Below is a small trained network, with its code and all its weights. Each question gives an input and a target symbol and asks what happens when units are switched off, that is, made to give their printed mean instead of their output.

import numpy as np


def w(rows, s, z=0):
    codes = np.array(rows[::2]) - 128.0
    scale = np.full(codes.shape[1], s)
    scale[-1] = z or s
    return codes * scale


def norm(h):
    return h / np.sqrt((h * h).mean(-1, keepdims=True) + 1e-5)


def f(y):
    return y / 2 * (1 + np.tanh(0.7978845608 * (y + 0.044715 * y**3)))


def softmax(a):
    e = np.exp(a - a.max(-1, keepdims=True))
    return e / e.sum(-1, keepdims=True)


def log_softmax(a):
    a = a - a.max(-1, keepdims=True)
    return a - np.log(np.exp(a).sum(-1, keepdims=True))


def net(x, mask):
    ids = ['βζθμσψ'.index(c) for c in x.split()]
    T = len(ids)
    res = E[ids] + P[:T]
    u = 0
    for l in range(3):
        q, k, v = (norm(res) @ M[l].T for M in (Q, K, V))
        z = softmax(np.where(np.tri(T) > 0, q @ k.T / 3**0.5, -1e9)) @ v
        res = res + np.where(mask[u], z, O[l][:, -1]) @ O[l][:, :-1]
        u += 1
        y = f(norm(res) @ A[l][:, :-1].T + A[l][:, -1])
        res = res + np.where(mask[u : u + 4], y, B[l][:, -1]) @ B[l][:, :-1]
        u += 4
    return log_softmax(norm(res)[-1] @ U[:, :-1].T + U[:, -1])


Q, K, V, O, A, B = {}, {}, {}, {}, {}, {}
E = w([
[141,157,145,133],'β',
[170,6,81,207],'ζ',
[215,82,85,139],'θ',
[129,195,175,82],'μ',
[39,73,51,49],'σ',
[142,247,52,17],'ψ',
],0.011)
P = w([
[85,67,113,126],'0',
[129,106,76,204],'1',
[74,120,133,192],'2',
[68,181,211,75],'3',
[127,206,189,255],'4',
[92,202,200,169],'5',
],0.0075)
Q[0] = w([
[62,62,76,18],'0.h1',
[68,171,3,78],'0.h1',
[71,188,209,132],'0.h1',
],0.0067)
K[0] = w([
[103,69,93,167],'0.h1',
[2,103,129,88],'0.h1',
[103,117,120,89],'0.h1',
],0.009)
V[0] = w([
[49,72,162,158],'0.h1',
[134,2,241,141],'0.h1',
[231,138,97,139],'0.h1',
],0.008)
O[0] = w([
[184,212,156,254,95],'0.h1',
[154,203,139,131,2],'0.h1',
[82,91,82,176,106],'0.h1',
],0.012,0.0069)
A[0] = w([
[199,1,47,78,255],'0.n1',
[119,129,93,111,128],'0.n2',
[102,69,60,175,159],'0.n3',
[196,118,178,145,222],'0.n4',
],0.0081,0.0028)
B[0] = w([
[101,165,168,141,255],'0.n1',
[86,153,145,254,144],'0.n2',
[126,195,153,4,176],'0.n3',
[2,125,61,91,136],'0.n4',
],0.0098,0.0072)
Q[1] = w([
[216,39,168,171],'1.h1',
[32,214,221,150],'1.h1',
[3,158,169,44],'1.h1',
],0.006)
K[1] = w([
[118,113,64,103],'1.h1',
[250,129,115,96],'1.h1',
[189,153,142,149],'1.h1',
],0.017)
V[1] = w([
[100,153,160,133],'1.h1',
[48,2,80,163],'1.h1',
[213,175,105,229],'1.h1',
],0.0084)
O[1] = w([
[167,109,198,102,163],'1.h1',
[3,57,243,149,71],'1.h1',
[166,127,191,180,3],'1.h1',
],0.0072,0.0061)
A[1] = w([
[129,255,133,202,253],'1.n1',
[207,92,142,145,77],'1.n2',
[154,151,101,156,81],'1.n3',
[118,149,159,98,72],'1.n4',
],0.009,0.0023)
B[1] = w([
[81,100,182,10,254],'1.n1',
[224,193,159,3,123],'1.n2',
[100,142,143,80,139],'1.n3',
[211,113,46,154,145],'1.n4',
],0.0067,0.0045)
Q[2] = w([
[152,86,119,3],'2.h1',
[63,96,106,64],'2.h1',
[148,63,148,208],'2.h1',
],0.0073)
K[2] = w([
[121,248,145,254],'2.h1',
[195,151,220,78],'2.h1',
[138,137,35,103],'2.h1',
],0.0092)
V[2] = w([
[149,251,223,126],'2.h1',
[47,142,222,255],'2.h1',
[232,209,118,154],'2.h1',
],0.0062)
O[2] = w([
[254,8,153,90,161],'2.h1',
[171,110,244,147,2],'2.h1',
[179,135,86,247,49],'2.h1',
],0.0085,0.004)
A[2] = w([
[71,172,69,64,252],'2.n1',
[72,177,133,108,85],'2.n2',
[125,108,211,255,78],'2.n3',
[220,206,106,70,238],'2.n4',
],0.0094,0.0022)
B[2] = w([
[183,2,152,41,254],'2.n1',
[182,53,60,84,165],'2.n2',
[56,47,111,75,120],'2.n3',
[132,59,104,128,217],'2.n4',
],0.0065,0.0094)
U = w([
[134,121,151,189,12],'β',
[99,160,108,165,103],'ζ',
[136,143,104,138,186],'θ',
[17,191,181,85,132],'μ',
[148,100,251,147,108],'σ',
[201,176,138,213,253],'ψ',
],0.011,0.0021)

Each question gives the input, a string of symbols that net reads in full, and the target symbol t.
The units are the heads (3 rows each of Q, K, V and O) and the neurons (one row each of A and B). Each row of codes is followed by its name. A weight is (code - 128) times the scale printed after its matrix; where a second scale follows, it is the last column's (O, A, B and U).
mask holds one flag per unit, layer by layer, with each layer's heads first. A switched-off unit (its flag False) gives its mean, the last column of its rows in O or B, instead of its output. The means were averaged over made-up inputs and are rounded, as every weight is.
A unit's drop is (log p(t) with every unit on - log p(t) with that unit switched off) / (log p(t) with every unit on - log p(t) with every unit switched off).
The circuit of an input: a set's keep is (log p(t) with only the set's units on - log p(t) with every unit switched off) / (log p(t) with every unit on - log p(t) with every unit switched off). Starting from the 12 units with the biggest drops (on a tie, the unit counted first), units are removed one at a time, each time the one whose removal leaves the highest keep (on an exact tie, the one counted first), for as long as the keep stays at least 0.8.
circuit, biggest first: the units of the circuit, biggest drop first
k most important neurons: the k neurons with the biggest drops, biggest first
top k neurons in layer l: the k neurons of layer l with the biggest drops, biggest first
drop when u is switched off: that unit's drop, to one decimal
input ζ β μ, target σ: circuit, biggest first : 0.h1; 2.h1
input ζ μ ψ ζ ψ β, target σ: circuit, biggest first : 1.h1; 0.h1; 2.h1
input β β μ μ θ, target ψ: circuit, biggest first : 0.h1; 1.h1
input ψ ψ σ ψ ψ μ, target θ: circuit, biggest first : 1.h1; 2.h1; 0.n4
input β β ψ μ, target ψ: circuit, biggest first : 0.h1; 2.h1; 1.h1
input β β θ ζ, target ψ: most important neuron : 2.n1
input ζ β β β β β, target σ: 2 most important neurons : 0.n4; 1.n1
input ζ ψ μ, target σ: top 3 neurons in layer 0 : 0.n4; 0.n1; 0.n2
input μ β ψ β, target θ: 2 most important neurons : 0.n4; 1.n1
input ζ β θ, target σ: drop when 0.h1 is switched off : 1.3
input ζ ψ ψ μ β σ, target σ: drop when 1.n1 is switched off : 0.1
input ψ β θ ψ θ θ, target μ: drop when 0.n3 is switched off : -0.3
input β μ ψ β ψ, target ψ: drop when 2.n1 is switched off : 0.1
input ψ θ ζ, target μ: top neuron in layer 0 : 0.n3
input ζ ψ μ ψ, target σ: top 2 neurons in layer 0 : 0.n4; 0.n1
